Where the symbols take the elements:
zu: s383->s685, s318->s561, s727->s287, s827->s777, s936->s301, s844->s284, s561->s727, s287->s811, s146->s736, s540->s234, s607->s451, s739->s53, s811->s141, s644->s578, s33->s769, s578->s429, s913->s102, s528->s147, s310->s587, s854->s844, s114->s795, s224->s548, s736->s621, s301->s975, s196->s731, s35->s528, s731->s792, s777->s626, s483->s999, s548->s487, s795->s321, s102->s393, s779->s882, s387->s444, s487->s773, s451->s482, s234->s210, s950->s904, s882->s309, s116->s913, s507->s770, s29->s402, s591->s607, s546->s116, s53->s310, s210->s507, s773->s33, s999->s950, s321->s936, s83->s35, s429->s639, s309->s83, s792->s477, s626->s986, s986->s318, s393->s29, s770->s224, s284->s703, s444->s540, s477->s546, s975->s644, s904->s146, s402->s827, s703->s8, s769->s591, s639->s483, s141->s739, s587->s196, s685->s114, s326->s779, s482->s326, s621->s854, s8->s299, s147->s387, s299->s383
te: s383->s451, s318->s854, s727->s284, s827->s904, s936->s309, s844->s773, s561->s844, s287->s703, s146->s770, s540->s561, s607->s477, s739->s383, s811->s8, s644->s528, s33->s196, s578->s147, s913->s429, s528->s777, s310->s114, s854->s487, s114->s326, s224->s739, s736->s224, s301->s83, s196->s321, s35->s827, s731->s936, s777->s146, s483->s540, s548->s53, s795->s779, s102->s639, s779->s102, s387->s986, s487->s310, s451->s546, s234->s727, s950->s210, s882->s393, s116->s578, s507->s811, s29->s999, s591->s792, s546->s644, s53->s685, s210->s287, s773->s587, s999->s234, s321->s882, s83->s402, s429->s387, s309->s29, s792->s301, s626->s736, s986->s621, s393->s483, s770->s141, s284->s33, s444->s318, s477->s975, s975->s35, s904->s507, s402->s950, s703->s769, s769->s731, s639->s444, s141->s299, s587->s795, s685->s482, s326->s913, s482->s116, s621->s548, s8->s591, s147->s626, s299->s607
zi: s383->s770, s318->s429, s727->s483, s827->s301, s936->s33, s844->s444, s561->s639, s287->s999, s146->s35, s540->s102, s607->s811, s739->s146, s811->s950, s644->s607, s33->s561, s578->s451, s913->s685, s528->s477, s310->s621, s854->s387, s114->s548, s224->s777, s736->s528, s301->s769, s196->s844, s35->s792, s731->s284, s777->s975, s483->s779, s548->s626, s795->s487, s102->s114, s779->s310, s387->s116, s487->s986, s451->s141, s234->s393, s950->s309, s882->s587, s116->s383, s507->s402, s29->s321, s591->s287, s546->s299, s53->s736, s210->s29, s773->s318, s999->s882, s321->s773, s83->s731, s429->s482, s309->s196, s792->s703, s626->s644, s986->s578, s393->s795, s770->s827, s284->s540, s444->s913, s477->s8, s975->s591, s904->s83, s402->s936, s703->s234, s769->s727, s639->s326, s141->s904, s587->s854, s685->s224, s326->s53, s482->s739, s621->s147, s8->s210, s147->s546, s299->s507
ki: s383->s736, s318->s102, s727->s29, s827->s477, s936->s703, s844->s483, s561->s393, s287->s402, s146->s644, s540->s882, s607->s770, s739->s626, s811->s827, s644->s383, s33->s234, s578->s685, s913->s310, s528->s451, s310->s318, s854->s639, s114->s854, s224->s147, s736->s578, s301->s8, s196->s727, s35->s607, s731->s287, s777->s546, s483->s321, s548->s387, s795->s844, s102->s587, s779->s773, s387->s326, s487->s444, s451->s224, s234->s309, s950->s301, s882->s33, s116->s53, s507->s35, s29->s731, s591->s507, s546->s739, s53->s986, s210->s83, s773->s540, s999->s936, s321->s284, s83->s591, s429->s114, s309->s769, s792->s811, s626->s116, s986->s913, s393->s196, s770->s528, s284->s999, s444->s779, s477->s141, s975->s299, s904->s975, s402->s792, s703->s950, s769->s210, s639->s795, s141->s777, s587->s561, s685->s621, s326->s487, s482->s548, s621->s429, s8->s904, s147->s482, s299->s146
gi: s383->s739, s318->s444, s727->s234, s827->s35, s936->s731, s844->s561, s561->s540, s287->s210, s146->s777, s540->s483, s607->s299, s739->s224, s811->s507, s644->s546, s33->s284, s578->s116, s913->s326, s528->s644, s310->s487, s854->s318, s114->s310, s224->s736, s736->s626, s301->s792, s196->s33, s35->s975, s731->s769, s777->s528, s483->s393, s548->s621, s795->s587, s102->s779, s779->s795, s387->s429, s487->s854, s451->s383, s234->s999, s950->s402, s882->s321, s116->s482, s507->s904, s29->s309, s591->s8, s546->s451, s53->s548, s210->s950, s773->s844, s999->s29, s321->s196, s83->s301, s429->s913, s309->s936, s792->s591, s626->s147, s986->s387, s393->s882, s770->s146, s284->s727, s444->s639, s477->s607, s975->s477, s904->s827, s402->s83, s703->s287, s769->s703, s639->s102, s141->s770, s587->s773, s685->s53, s326->s114, s482->s685, s621->s986, s8->s811, s147->s578, s299->s141

The rows follow the links: the fewer symbols apart two elements are, the more alike their rows tend to be.

Each row is also shifted at random along 5 hidden directions that mean nothing.

Some elements, each with a row of numbers:
s975: -53    7    7   -1   12    7    6   -8    5    6  -15    0    4  -10    3    0   -1   13   -6   -6    2    4   -6    0    7   -7    3   12    0    4   -7    3   -5   -7   -5    0   -1   -7    6    6    0    4   -1
s387: -29    1   -6    5  -15  -12  -15    6    1   -8   17    6    0    7    4   10   -3   -7  -19   20   -6   -4    3    1    0   11    6    6   18    1   -7    6  -13    5   -4    7    0  -36    7  -15  -12  -21    2
s882:  33  -14   -2   -4   -4    7    4    5   -3   -2    7    3   -1    8   -8  -17   18  -17    2   -3    4  -19   -1   -1   -4  -21   -4   22  -17    8    8   -5   -3    8    3    6   -4   19  -10   14    4    5    5
s777: -13    5    4   -3    2    2   -9    2    1   -4   -1   -6  -12   -7    4    3    6   13   24   13    4   -1   -1   -3    3   -3  -10  -26    0    3  -13   -4   17  -10    8   -8    2   30    0    6    1    4    4
s999:  56    1  -12    1   10    5   19   -7   -1   12  -15   -3   13   -2   -4   -8  -11    0   -3  -25   -1   15    0    2   -1   10    4   -8  -10   -8   16   -5    2    1   -6   -9    1    5   -3   -7    2    9   -8
s147:  -4    7    2   10   -7  -13  -10   -7    2   -4    5   -9   -6   -6    2    0   -8   10   -1    4   -6   11    7   -1   -4    1    6   -1    1   -5   -9   -2   -2   -6    4   -5    1   -1    7    3   -3   -4    7
s234: -31   -5  -24   -9    8   10   13    3    3    8   -6   13   19    8   -1   -5    3  -12  -25   -6    4   -7  -10    1    8    5    3   13    3    9   13    2  -14   10  -16    4   -3  -26   -1  -16  -11   -8  -11
s561: -16  -11   -3    2   -4   -1   10    2   -7    3    4    1    4    9   -8   -7   -3  -17    1  -16   -3    2    6    2   -9    4    2    3  -10   -8   20   -3    1   11    1    0    0    5   -9   -1    8    6   -4
s731:   0   -4  -33   -5   12   14   15   -4    5   11  -12   -2   15    0   -6  -30   13   -5  -10  -14    8   -6   -9   -4    6  -16   -2   12  -23   13    9  -12   -8    1   -9   -9   -5   22   -4    3  -12    3   -4
s318:  17   -7  -19    8  -13  -10   -5    3   -4   -3   15   -7   -2    8   -6  -16    3  -12    4    0   -3   -1    8   -2   -9    0   -1   -8  -13   -3    9  -12    3    6    7   -8    0   22   -6   -2   -4   -1    3
s196:   5   -9  -16    3    3    6   13   -8    3    8   -3    1   15    2   -9  -31    9  -13  -27  -19    0   -8   -3    0   -2  -25    9   51  -22    9   11   -5  -27    9   -9    6   -8   -7    0   12   -5    0    2
s913:  21    1    5   14  -14  -17   -6   -3   -4   -4   11   -7   -4    1   -3    0  -12   -2    0   -3   -9   11   12    2  -11    7    8    0   -1  -13    2   -1   -1    2    6   -2    2   -4    1    0    4   -2    4
s146: -31   16   -8    9    9   -4    5  -16    7    8  -16   -9    9  -15    2   -5  -16   21  -15  -12   -5   22    0    0    4    3   12    4    0   -4   -6   -2   -8  -11   -6  -10    1  -12   12   -3   -9   -1   -1
s299: -30   13  -40    0   11    4    2   -5    8    7  -14   -8    8   -7    4  -13    0   15   -2    3    4   11   -6   -4   10    7   -4  -29   -6    8   -5  -13    5  -11   -7  -21    0   20    6  -13  -22   -4   -5
s383:   2   14   -5    5   -2   -9  -13   -4    7   -2   -1   -2    0   -6    9   11   -9   16  -14   15   -4    9   -1    0    6   12    6   -7   18    1  -17    4   -6   -8   -5   -3    1  -26   14  -13  -14  -13    2
s795: -26  -10  -37    3   -9   -2    1    5   -1    1   12   -2    8   13   -9  -24    9  -20  -10   -2    0   -7    3   -3   -4   -2   -1    4  -16    6   14  -12   -7   11   -2   -6   -3   13   -6   -9  -14   -6   -1
s301:  21    3    0  -14   14   13    5    8    1    5  -13    6    0   -1    7   19    0    8   17    5    8    1  -10    0   10   17  -10  -37   13    2    0    4   18   -5   -3   -4    4    6   -4  -12    2    5  -11
s607:  13    5   34   -9    7    7   -9    4    0   -6   -4    4  -15   -7    9   23    5   14   21   15    6   -7   -6    0    6   -3   -9  -10   15    2  -18   10   13  -10    6    8    2    3    2   12   11    5    3
s102:  22   -4    2   10   -8  -13    5   -1   -8    3    6   -4    3    6   -6    3  -18   -8   -2  -15  -10   15   12    3  -12   16    8   -6   -1  -18   16    0    1    8    3   -2    3  -10   -3   -9    8    3   -4
s483:  10  -14  -16   -3   -5    4    6    6   -4    1    8   -1    2   11   -9  -21   13  -19    7   -6    4  -12    1   -2   -6  -10   -6    3  -20    5   14   -9    3   10    3   -2   -3   28  -12    6    1    5    0
s451: -30   11  -19    9    0   -6   -7  -11    8    0   -2   -9    3   -9    2  -16    1   12  -15    5   -2    5   -2   -3    4  -10    7   11   -6    8  -13   -7  -12   -9   -3   -8   -4    1   12    3  -17   -8    6

From each start, follow one symbol. Which element do you reach?
Answer with the element's name.
start -29   11   14   -1    7    0    0   -2    1    2  -11   -2   -4   -8    7   21  -14   19   11    1   -1   15    0    2    4   17   -1  -27   15   -9   -7    5   12   -9    0   -4    5   -5    4   -6    5    4   -5
gi	s146
start  -9   -7  -10    4    8    3   25   -6   -6   14  -13   -6   14    3  -10  -10  -16   -7    4  -37   -3   20    6    3   -9   13    4  -13  -18  -17   29   -8    8    7   -1  -11    3   16  -10   -6   11   17  -12
ki	s234
start -15   -9   -3    1   -5   -3    8    6   -6    2    5    6    6   12   -4    5  -10  -15   -3  -11   -5    5    6    3   -7   18    2   -7    2  -10   19    3    2   12   -2    1    2  -13   -7  -13    5    0   -8
ki	s483
start   4   -8  -17    0  -11   -6   -4   10   -4   -3   14    4    3   14   -3    0    0  -16   -4    6   -2   -4    4    0   -4   14   -1  -11    4   -1   10   -2    1   10   -1   -1    1   -6   -5  -17   -6   -9   -5
zi	s310
start  22   -1   11   -6   10   10   13   -4    2    7  -12   10   10   -1    0    4   -2   -2  -17  -13    1   -3   -7    2    5   -5    5   28    4    3    6    9  -14    3  -10   12   -3  -28    1    2    5    2   -5
zu	s301
start  24   11   27   -1   -2   -6  -16    3    1   -9    2    2  -14   -7   11   30   -8   17   12   20   -1    4    0    1    4   12   -1  -20   25   -4  -20   11   10  -10    5    5    5  -16    8   -2    5   -4    3
te	s644
start  37   -1  -12   -6    9   11    8   -3    7    6   -8   11   15    1    1   -8    7   -4  -31   -3    3  -11  -12    1   10  -11    6   37    2   15    1    6  -24    4  -16   10   -5  -31    6   -2  -12   -9   -3
zu	s83
start  16    5   -9   -1   15    9   19  -10    4   14  -21    3   18   -5    0   -3  -11    6  -17  -23    0   13   -6    3    5    6    8   10   -1   -2   10    1   -9    0  -13   -3   -1  -19    3   -7   -3    5  -10
zi	s234
start  -1   -6   -3    3  -12   -9   -2    5   -4   -3   12    4    2   10   -2    6   -7  -13   -8    1   -6    2    7    2   -6   14    4   -1    6   -7    9    3   -3   10   -1    3    1  -19   -3  -13    0   -7   -3
zi	s326
start  24   -3   21    7  -17  -13  -13    4   -3  -10   17    4   -9    5    0   11   -3   -7   -8   11   -7   -4    7    3   -7    1    6   17   13   -6   -5    9   -9    6    4   13    0  -27    2    2    5   -8    7
zi	s548
start  22   11  -12    9   -4  -11   -9   -6    1   -2    0  -14   -6   -8    2   -1   -9   15   10    5   -4   16    6   -3   -2    9    1  -30   -1   -6   -9   -9   11  -11    5  -16    3   19    5   -6   -8   -1    3
gi	s736
start   0    4   12   -6   13   10    6   -2    1    4  -14   -3   -4   -9    2    2    3   13   20   -5    6    2   -5   -1    4   -7   -7  -12   -5    1   -5   -2   13  -10    3   -4    1   25   -1   11    8   13    0
zu	s146
start   3   -6   26  -11    7   12    8    5    1    1   -5   19    5    5    4   19    1   -8  -15   -1    2  -14   -8    5    5   -1    3   31   17    3    2   18  -13    8  -10   23   -2  -45    0    2   11   -2   -6
zi	s321
start  -7  -12   -2   -5  -10    0   -2   14   -5   -5   14   10   -1   15   -2    7    4  -20    0    7    0  -12    2    1   -3   10   -4   -3    6    0   10    4    1   12    1    8    1  -10   -8  -10    2   -5   -4
te	s587
start -17   -1    3  -10   15   15   11    1    2    6  -14    6    5   -2    1    0    7    2    4   -6    8   -5   -9    0    7   -5   -5    2   -3    6    3    2    2   -2   -5    1   -1    6   -3    4    4    8   -5
ki	s792
start   1   10   -5   -3    5    5  -10   -3   10   -3   -3    2   -1   -9    8   -4   13   12  -13   19    5  -11  -11   -3   13  -17    0   18    5   18  -22    2  -13  -10   -6    3   -4  -10   11    6  -16  -11    7
ki	s777
start -19    9   11   21   -7  -20    2  -16   -3    3   -2  -13    2   -9   -3    1  -29   10  -10  -20  -16   31   15    4  -12   12   18    7   -1  -23    5    1   -8   -2    2   -5    3  -19    9   -2    6    2    2
zu	s310
start -15    1   -3   19   -8  -17    9  -14   -5    6    1   -9   11    0   -9  -10  -25   -3  -18  -29  -15   26   15    5  -14   11   19   15   -9  -22   17   -3  -12    6   -1   -4    1  -18    3   -5    4    3   -1
gi	s318
